[[108 115 142 117 118 114 148 147 146 120 133 129 110 123]
 [143 132 133 112 110 110 139 135 126 127 109 107 123 135]
 [107 119 127 147 133 110 149 130 131 115 147 115 145 116]
 [145 143 144 140 112 109 133 131 112 115 130 116 140 121]
 [142 116 135 135 146 118 110 128 132 144 133 142 130 119]
 [116 125 113 136 131 128 148 108 108 110 112 142 143 132]]
=>
[[108 143 107 145 142 116]
 [115 132 119 143 116 125]
 [142 133 127 144 135 113]
 [117 112 147 140 135 136]
 [118 110 133 112 146 131]
 [114 110 110 109 118 128]
 [148 139 149 133 110 148]
 [147 135 130 131 128 108]
 [146 126 131 112 132 108]
 [120 127 115 115 144 110]
 [133 109 147 130 133 112]
 [129 107 115 116 142 142]
 [110 123 145 140 130 143]
 [123 135 116 121 119 132]]

[[115 122 122 124 109 139]
 [118 128 142 131 134 112]
 [139 122 134 119 134 129]
 [109 116 115 121 121 110]
 [126 131 122 132 139 123]
 [116 114 117 123 132 106]]
=>
[[115 118 139 109 126 116]
 [122 128 122 116 131 114]
 [122 142 134 115 122 117]
 [124 131 119 121 132 123]
 [109 134 134 121 139 132]
 [139 112 129 110 123 106]]

[[122 121 126 151 142 116 109 140 119]
 [125 122 130 135 132 124 114 131 133]
 [126 137 134 107 134 146 146 118 126]
 [118 145 129 113 137 125 130 100 130]
 [115 148 117 126 130 122 133 109 128]
 [119 138 126 122 133 121 124 109 129]
 [111 130 116 154 149 112 112 133 109]]
=>
[[122 125 126 118 115 119 111]
 [121 122 137 145 148 138 130]
 [126 130 134 129 117 126 116]
 [151 135 107 113 126 122 154]
 [142 132 134 137 130 133 149]
 [116 124 146 125 122 121 112]
 [109 114 146 130 133 124 112]
 [140 131 118 100 109 109 133]
 [119 133 126 130 128 129 109]]

[[127 128 128 128 127 129 128 128 128 127 127 128 128 129 128]
 [126 135 127 133 127 135 142 119 133 140 127 122 131 124 121]
 [129 130 126 129 128 128 131 126 129 131 128 126 128 126 127]
 [116 141 131 138 124 148 154 111 138 149 128 118 137 122 114]
 [125 130 127 132 123 129 136 121 127 118 116 131 123 135 127]
 [129 129 127 128 128 128 129 128 129 130 128 127 128 127 128]]
=>
[[127 126 129 116 125 129]
 [128 135 130 141 130 129]
 [128 127 126 131 127 127]
 [128 133 129 138 132 128]
 [127 127 128 124 123 128]
 [129 135 128 148 129 128]
 [128 142 131 154 136 129]
 [128 119 126 111 121 128]
 [128 133 129 138 127 129]
 [127 140 131 149 118 130]
 [127 127 128 128 116 128]
 [128 122 126 118 131 127]
 [128 131 128 137 123 128]
 [129 124 126 122 135 127]
 [128 121 127 114 127 128]]

[[114 131 115 127]
 [124 103 119 149]
 [130 136 134 120]
 [101 135 134 127]
 [109 102 108 152]
 [109 124 114 138]
 [155 136 148 118]
 [113 131 134 121]
 [111 129 130 145]
 [138 132 143 132]]
=>
[[114 124 130 101 109 109 155 113 111 138]
 [131 103 136 135 102 124 136 131 129 132]
 [115 119 134 134 108 114 148 134 130 143]
 [127 149 120 127 152 138 118 121 145 132]]

[[118 113 132 115 124 137 117]
 [145 120 139 113 119 123 149]
 [133 112 137 107 129 142 127]
 [142 132 139 130 116 116 142]
 [138 140 114 138 125 134 138]
 [153 108 144 111 132 124 147]
 [146 144 116 132 147 135 144]]
=>
[[118 145 133 142 138 153 146]
 [113 120 112 132 140 108 144]
 [132 139 137 139 114 144 116]
 [115 113 107 130 138 111 132]
 [124 119 129 116 125 132 147]
 [137 123 142 116 134 124 135]
 [117 149 127 142 138 147 144]]

[[126 117 136 131 138 140 128 117]
 [111 142 128 134 136 124 145 130]
 [125 119 126 120 143 136 123 124]
 [121 122 128 112 140 129 118 131]
 [125 118 131 122 144 137 124 125]
 [113 144 120 143 138 121 153 125]
 [125 138 118 143 128 132 117 139]
 [141 127 121 138 121 138 125 146]
 [130 132 125 135 126 136 118 139]]
=>
[[126 111 125 121 125 113 125 141 130]
 [117 142 119 122 118 144 138 127 132]
 [136 128 126 128 131 120 118 121 125]
 [131 134 120 112 122 143 143 138 135]
 [138 136 143 140 144 138 128 121 126]
 [140 124 136 129 137 121 132 138 136]
 [128 145 123 118 124 153 117 125 118]
 [117 130 124 131 125 125 139 146 139]]

[[131 128]
 [130 128]
 [142 126]
 [126 128]
 [151 124]
 [136 130]
 [129 130]
 [124 129]
 [129 123]
 [108 130]
 [128 125]]
=>
[[131 130 142 126 151 136 129 124 129 108 128]
 [128 128 126 128 124 130 130 129 123 130 125]]
---
[[120 106 105 115 124 124]
 [141 131 129 135 140 138]
 [128 144 149 141 131 129]]
=>
[[128 144 149 141 131 129]
 [141 131 129 135 140 138]
 [120 106 105 115 124 124]]

[[112 139 122 129 149 125 102 142 132]
 [121 112 124 134 120 127 122 126 108]
 [ 99 120 106 121 154 109 136 122 141]
 [130 132 126 120 128 120 130 118 130]]
=>
[[130 132 126 120 128 120 130 118 130]
 [121 112 124 134 120 127 122 126 108]
 [112 139 122 129 149 125 102 142 132]
 [ 99 120 106 121 154 109 136 122 141]]

[[141 121 110 101]
 [120 131 103 109]
 [127 147 128 113]
 [129 146 126 113]
 [126 116 134 120]
 [141 120 109 101]
 [119 129 105 110]]
=>
[[126 116 134 120]
 [127 147 128 113]
 [129 146 126 113]
 [141 121 110 101]
 [141 120 109 101]
 [119 129 105 110]
 [120 131 103 109]]

[[122 116 119 105 150 114 138 133 126 113 138 122 104 139 126]
 [123 115 118 133 153 136 139 106 124 115 125 123 132 106 114]
 [126 135 130 157 112 131 117 136 146 134 136 132 129 139 131]
 [134 126 128 103 119 146 134 135 112 129 139 120 104 126 125]
 [104 115 105 147 118 121 119 118 140 134 135 118 114 125 105]]
=>
[[126 135 130 157 112 131 117 136 146 134 136 132 129 139 131]
 [134 126 128 103 119 146 134 135 112 129 139 120 104 126 125]
 [122 116 119 105 150 114 138 133 126 113 138 122 104 139 126]
 [123 115 118 133 153 136 139 106 124 115 125 123 132 106 114]
 [104 115 105 147 118 121 119 118 140 134 135 118 114 125 105]]

[[127 136 122 125 127 128 125 126 128 133]
 [121 123 125 122 133 132 122 127 128 131]
 [124 132 137 129 124 124 133 127 130 128]
 [132 134 139 126 133 128 130 126 128 131]
 [123 127 150 127 124 128 130 123 126 126]]
=>
[[123 127 150 127 124 128 130 123 126 126]
 [132 134 139 126 133 128 130 126 128 131]
 [124 132 137 129 124 124 133 127 130 128]
 [121 123 125 122 133 132 122 127 128 131]
 [127 136 122 125 127 128 125 126 128 133]]

[[143 130 135 135 113 133 142 128 128 130 133 153 144 117]
 [118 135 122 122 135 115 119 152 106 110 104 139 130 116]
 [108 126 145 126 144 129 106 107 133 124 125 110 135 146]
 [119 140 134 120 124 119 123 144 113 109 112 145 139 139]]
=>
[[108 126 145 126 144 129 106 107 133 124 125 110 135 146]
 [143 130 135 135 113 133 142 128 128 130 133 153 144 117]
 [119 140 134 120 124 119 123 144 113 109 112 145 139 139]
 [118 135 122 122 135 115 119 152 106 110 104 139 130 116]]
